Below are the code and all the weights of a small trained network. Each question names an input and a class and asks about switching units off, where a switched-off unit gives its printed mean instead of its output.

import numpy as np


def w(rows, s, z=0):
    codes = np.array(rows[::2]) - 128.0
    scale = np.full(codes.shape[1], s)
    scale[-1] = z or s
    return codes * scale


def f(y):
    return y / 2 * (1 + np.tanh(0.7978845608 * (y + 0.044715 * y**3)))


def log_softmax(a):
    a = a - a.max(-1, keepdims=True)
    return a - np.log(np.exp(a).sum(-1, keepdims=True))


def net(x, mask):
    res = np.array(x, float).reshape(1, 8) / 4 @ E
    y = f(res @ A[0][:, :-1].T + A[0][:, -1])
    res = res + np.where(mask, y, B[0][:, -1]) @ B[0][:, :-1]
    return log_softmax(res[-1] @ U[:, :-1].T + U[:, -1])


A, B = {}, {}
E = w([
[127,127,127],'x0',
[126,125,130],'x1',
[171,253,181],'x2',
[126,125,126],'x3',
[45,38,233],'x4',
[128,127,131],'x5',
[130,130,127],'x6',
[238,67,165],'x7',
],0.0056)
A[0] = w([
[222,76,167,73],'n0',
[66,82,171,155],'n1',
[19,178,91,68],'n2',
[106,23,12,157],'n3',
[171,137,31,127],'n4',
[59,166,98,22],'n5',
[163,127,80,4],'n6',
[227,78,164,112],'n7',
[158,137,2,79],'n8',
[135,189,204,10],'n9',
[135,213,195,38],'n10',
[100,40,42,14],'n11',
[168,133,101,2],'n12',
],0.0092,0.0056)
B[0] = w([
[113,113,51,145],'n0',
[80,105,164,220],'n1',
[134,118,28,174],'n2',
[191,192,140,254],'n3',
[66,101,181,178],'n4',
[193,49,32,121],'n5',
[164,39,130,104],'n6',
[96,140,64,162],'n7',
[71,73,172,170],'n8',
[243,35,138,121],'n9',
[249,96,146,142],'n10',
[255,78,123,154],'n11',
[175,38,128,102],'n12',
],0.026,0.0047)
U = w([
[115,142,118,254],'0',
[111,57,7,70],'1',
[204,100,152,83],'2',
[106,154,129,180],'3',
[105,155,128,157],'4',
[99,155,132,135],'5',
[82,27,166,19],'6',
[107,167,123,101],'7',
],0.013,0.0082)

Each question gives the input, the list of numbers given to net, and the class t.
The units are the neurons (one row each of A and B). Each row of codes is followed by its name. A weight is (code - 128) times the scale printed after its matrix; where a second scale follows, it is the last column's (A, B and U).
mask holds one flag per neuron, in row order. A switched-off neuron (its flag False) gives its mean, the last column of its row in B, instead of its output. The means were averaged over made-up inputs and are rounded, as every weight is.
A unit's drop is (log p(t) with every unit on - log p(t) with that unit switched off) / (log p(t) with every unit on - log p(t) with every unit switched off).
The circuit of an input: a set's keep is (log p(t) with only the set's units on - log p(t) with every unit switched off) / (log p(t) with every unit on - log p(t) with every unit switched off). Starting from the 12 units with the biggest drops (on a tie, the unit counted first), units are removed one at a time, each time the one whose removal leaves the highest keep (on an exact tie, the one counted first), for as long as the keep stays at least 0.8.
units of the circuit, in order: the units of the circuit, biggest drop first
unit that matters most: the unit with the biggest drop
k most important neurons: the k neurons with the biggest drops, biggest first
drop when u is switched off: that unit's drop, to one decimal
input [0,-2,0,-1,-2,-3,5,6], class 1: most important neuron : n0
input [-2,-6,7,5,2,-4,-7,8], class 1: units of the circuit, in order : n0, n7
input [-8,0,-8,-2,-4,2,-6,-4], class 2: units of the circuit, in order : n11, n3
input [-3,-4,-3,-5,4,-1,-1,-7], class 1: 3 most important neurons : n2, n5, n4
input [-8,1,-1,-4,-8,1,-5,8], class 1: 2 most important neurons : n7, n0
input [3,-4,6,6,-7,2,-4,6], class 6: 3 most important neurons : n4, n3, n8
input [7,-1,8,1,1,3,2,-4], class 2: 2 most important neurons : n10, n9
input [4,-5,-2,-2,-4,-7,-6,7], class 1: 3 most important neurons : n0, n7, n1
input [3,-2,-4,1,-6,4,-2,0], class 6: 2 most important neurons : n8, n4
input [3,1,-8,-1,-7,4,4,-6], class 2: units of the circuit, in order : n3, n11
input [4,-4,1,-7,8,-5,-2,-6], class 6: 3 most important neurons : n1, n3, n7
input [-2,1,5,-6,-8,-4,5,-8], class 1: units of the circuit, in order : n2, n5
input [1,1,4,-1,-3,5,2,8], class 1: 2 most important neurons : n0, n7
input [8,1,-8,4,5,-5,1,0], class 2: unit that matters most : n11
input [-3,-3,8,-6,-2,-1,-7,-3], class 2: 2 most important neurons : n10, n9
input [-5,6,-8,5,-4,8,7,-5], class 2: 2 most important neurons : n11, n3
input [-4,6,3,4,3,7,4,8], class 1: 3 most important neurons : n0, n7, n3
input [3,3,-8,0,-7,-3,-4,-4], class 2: 2 most important neurons : n3, n11
input [-5,-3,-4,-4,-2,8,-5,8], class 1: drop when n0 is switched off : 0.8
input [2,2,8,3,-4,8,5,2], class 2: drop when n9 is switched off : 0.2
input [2,-3,-3,-6,5,-2,-2,8], class 1: units of the circuit, in order : n0
input [-1,-2,8,2,5,-1,6,0], class 2: drop when n9 is switched off : 0.3
input [6,2,-8,-3,5,1,-5,6], class 2: drop when n11 is switched off : 1.2
